Below is a small trained network, with its code and all its weights. Each question gives an input and a class and asks what happens when units are switched off, that is, made to give their printed mean instead of their output.

import numpy as np


def w(rows, s, z=0):
    codes = np.array(rows[::2]) - 128.0
    scale = np.full(codes.shape[1], s)
    scale[-1] = z or s
    return codes * scale


def norm(h):
    return h / np.sqrt((h * h).mean(-1, keepdims=True) + 1e-5)


def f(y):
    return np.maximum(y, 0)


def log_softmax(a):
    a = a - a.max(-1, keepdims=True)
    return a - np.log(np.exp(a).sum(-1, keepdims=True))


def net(x, mask):
    res = np.array(x, float).reshape(1, 8) / 4 @ E
    u = 0
    for l in range(3):
        y = f(norm(res) @ A[l][:, :-1].T + A[l][:, -1])
        res = res + np.where(mask[u : u + 3], y, B[l][:, -1]) @ B[l][:, :-1]
        u += 3
    return log_softmax(norm(res)[-1] @ U[:, :-1].T + U[:, -1])


A, B = {}, {}
E = w([
[154,146,143,177,184,124,150,249,132,32,71],'x0',
[136,89,151,38,66,124,174,161,188,149,103],'x1',
[134,109,128,129,122,141,106,120,118,107,119],'x2',
[171,57,82,87,202,166,150,146,110,133,200],'x3',
[37,90,136,136,156,180,211,116,68,160,53],'x4',
[241,144,169,129,94,147,169,125,2,180,122],'x5',
[113,114,178,91,230,55,112,72,95,121,85],'x6',
[130,123,122,135,127,118,108,144,133,152,126],'x7',
],0.0087)
A[0] = w([
[144,88,126,153,123,204,103,202,133,140,72,250],'0.n1',
[139,130,221,96,225,85,135,105,120,93,95,242],'0.n2',
[199,75,119,1,62,75,225,121,228,127,50,185],'0.n3',
],0.0065,0.0017)
B[0] = w([
[46,153,143,102,77,149,190,120,86,114,234,206],'0.n1',
[97,140,6,121,9,120,164,201,130,159,165,231],'0.n2',
[120,181,92,255,223,138,46,67,41,106,154,253],'0.n3',
],0.0083,0.0056)
A[1] = w([
[105,200,227,171,47,89,93,108,142,101,6,3],'1.n1',
[237,141,196,116,113,147,173,131,56,162,91,29],'1.n2',
[124,106,137,43,198,1,103,108,66,101,62,63],'1.n3',
],0.009,0.0035)
B[1] = w([
[177,54,129,154,159,147,154,143,147,193,159,255],'1.n1',
[18,112,78,125,178,141,58,130,250,89,95,242],'1.n2',
[175,140,82,132,14,173,173,168,147,109,136,187],'1.n3',
],0.015,0.0048)
A[2] = w([
[146,134,191,132,157,115,154,239,124,63,87,4],'2.n1',
[247,174,171,79,122,93,66,141,197,89,152,30],'2.n2',
[171,84,116,84,184,139,151,141,119,91,148,58],'2.n3',
],0.013,0.0036)
B[2] = w([
[148,124,170,50,95,73,3,33,88,177,152,212],'2.n1',
[18,129,183,122,162,158,208,155,59,135,81,254],'2.n2',
[195,110,172,178,129,108,145,133,153,216,118,191],'2.n3',
],0.013,0.0044)
U = w([
[127,125,171,65,85,109,72,63,104,171,137,182],'0',
[122,138,117,146,124,119,126,138,110,137,139,255],'1',
[70,133,175,103,149,151,216,125,89,119,78,95],'2',
[102,123,104,116,150,123,96,126,227,81,88,86],'3',
[164,180,93,127,8,148,151,171,128,109,146,79],'4',
[205,59,173,144,162,135,154,120,164,181,131,77],'5',
[134,155,105,147,136,120,114,120,104,131,124,152],'6',
[152,179,107,210,154,123,106,87,80,98,118,40],'7',
],0.013,0.0064)

Each question gives the input, the list of numbers given to net, and the class t.
The units are the neurons (one row each of A and B). Each row of codes is followed by its name. A weight is (code - 128) times the scale printed after its matrix; where a second scale follows, it is the last column's (A, B and U).
mask holds one flag per neuron, layer by layer. A switched-off neuron (its flag False) gives its mean, the last column of its row in B, instead of its output. The means were averaged over made-up inputs and are rounded, as every weight is.
A unit's drop is (log p(t) with every unit on - log p(t) with that unit switched off) / (log p(t) with every unit on - log p(t) with every unit switched off).
The circuit of an input: a set's keep is (log p(t) with only the set's units on - log p(t) with every unit switched off) / (log p(t) with every unit on - log p(t) with every unit switched off). Starting from all 9 units, units are removed one at a time, each time the one whose removal leaves the highest keep (on an exact tie, the one counted first), for as long as the keep stays at least 0.8.
circuit, biggest first: the units of the circuit, biggest drop first
top k neurons: the k neurons with the biggest drops, biggest first
top k neurons in layer l: the k neurons of layer l with the biggest drops, biggest first
input [7,6,7,-5,7,5,-6,-2], class 0: top 2 neurons	(2.n1; 0.n1)
input [2,-3,-6,7,2,-1,-4,1], class 5: top 3 neurons	(2.n3; 0.n2; 0.n3)
input [5,3,-1,1,6,-1,4,-7], class 1: top 2 neurons	(0.n2; 2.n2)
input [7,8,-4,-2,2,5,0,3], class 7: top 2 neurons	(0.n3; 1.n2)
input [-2,5,1,6,-7,-3,4,-1], class 2: top 2 neurons	(2.n2; 1.n1)
input [-1,8,3,3,-2,1,-6,3], class 7: top 2 neurons in layer 0	(0.n3; 0.n2)
input [8,-1,3,2,-8,-8,1,-4], class 0: circuit, biggest first	(2.n1; 1.n2)
input [2,-5,3,-2,-4,8,-7,4], class 3: circuit, biggest first	(1.n2; 0.n2; 0.n3)
input [3,-7,1,8,-3,5,-2,2], class 5: circuit, biggest first	(2.n3)
input [-4,0,-7,-8,4,4,-5,2], class 5: circuit, biggest first	(1.n1; 0.n2)
input [1,-8,-6,7,3,0,8,2], class 4: top 2 neurons	(1.n3; 0.n3)
input [7,-7,5,-7,-2,-6,-4,-4], class 0: circuit, biggest first	(2.n1; 1.n2; 0.n3)
input [-2,3,4,-2,-1,-5,8,1], class 4: top 2 neurons	(1.n3; 1.n2)
input [5,4,-4,-5,5,-3,4,7], class 1: top 2 neurons in layer 1	(1.n1; 1.n2)
input [3,3,-3,-2,-4,4,0,-8], class 1: circuit, biggest first	(0.n3)
input [7,-1,-4,-8,-5,-2,-6,-6], class 5: top 2 neurons	(1.n1; 0.n2)
input [-3,6,-8,-8,1,-6,-3,-4], class 5: top 4 neurons	(1.n1; 0.n2; 1.n2; 0.n1)
input [-3,5,-4,-1,0,-4,5,7], class 1: top 2 neurons	(0.n3; 1.n2)
input [-5,-7,-3,3,-3,-2,8,2], class 4: circuit, biggest first	(1.n3; 0.n3)
input [4,7,6,2,-2,-4,2,7], class 1: top 4 neurons	(0.n3; 1.n2; 0.n1; 0.n2)
input [8,-7,3,-7,3,1,-5,-1], class 0: circuit, biggest first	(2.n1; 0.n3)
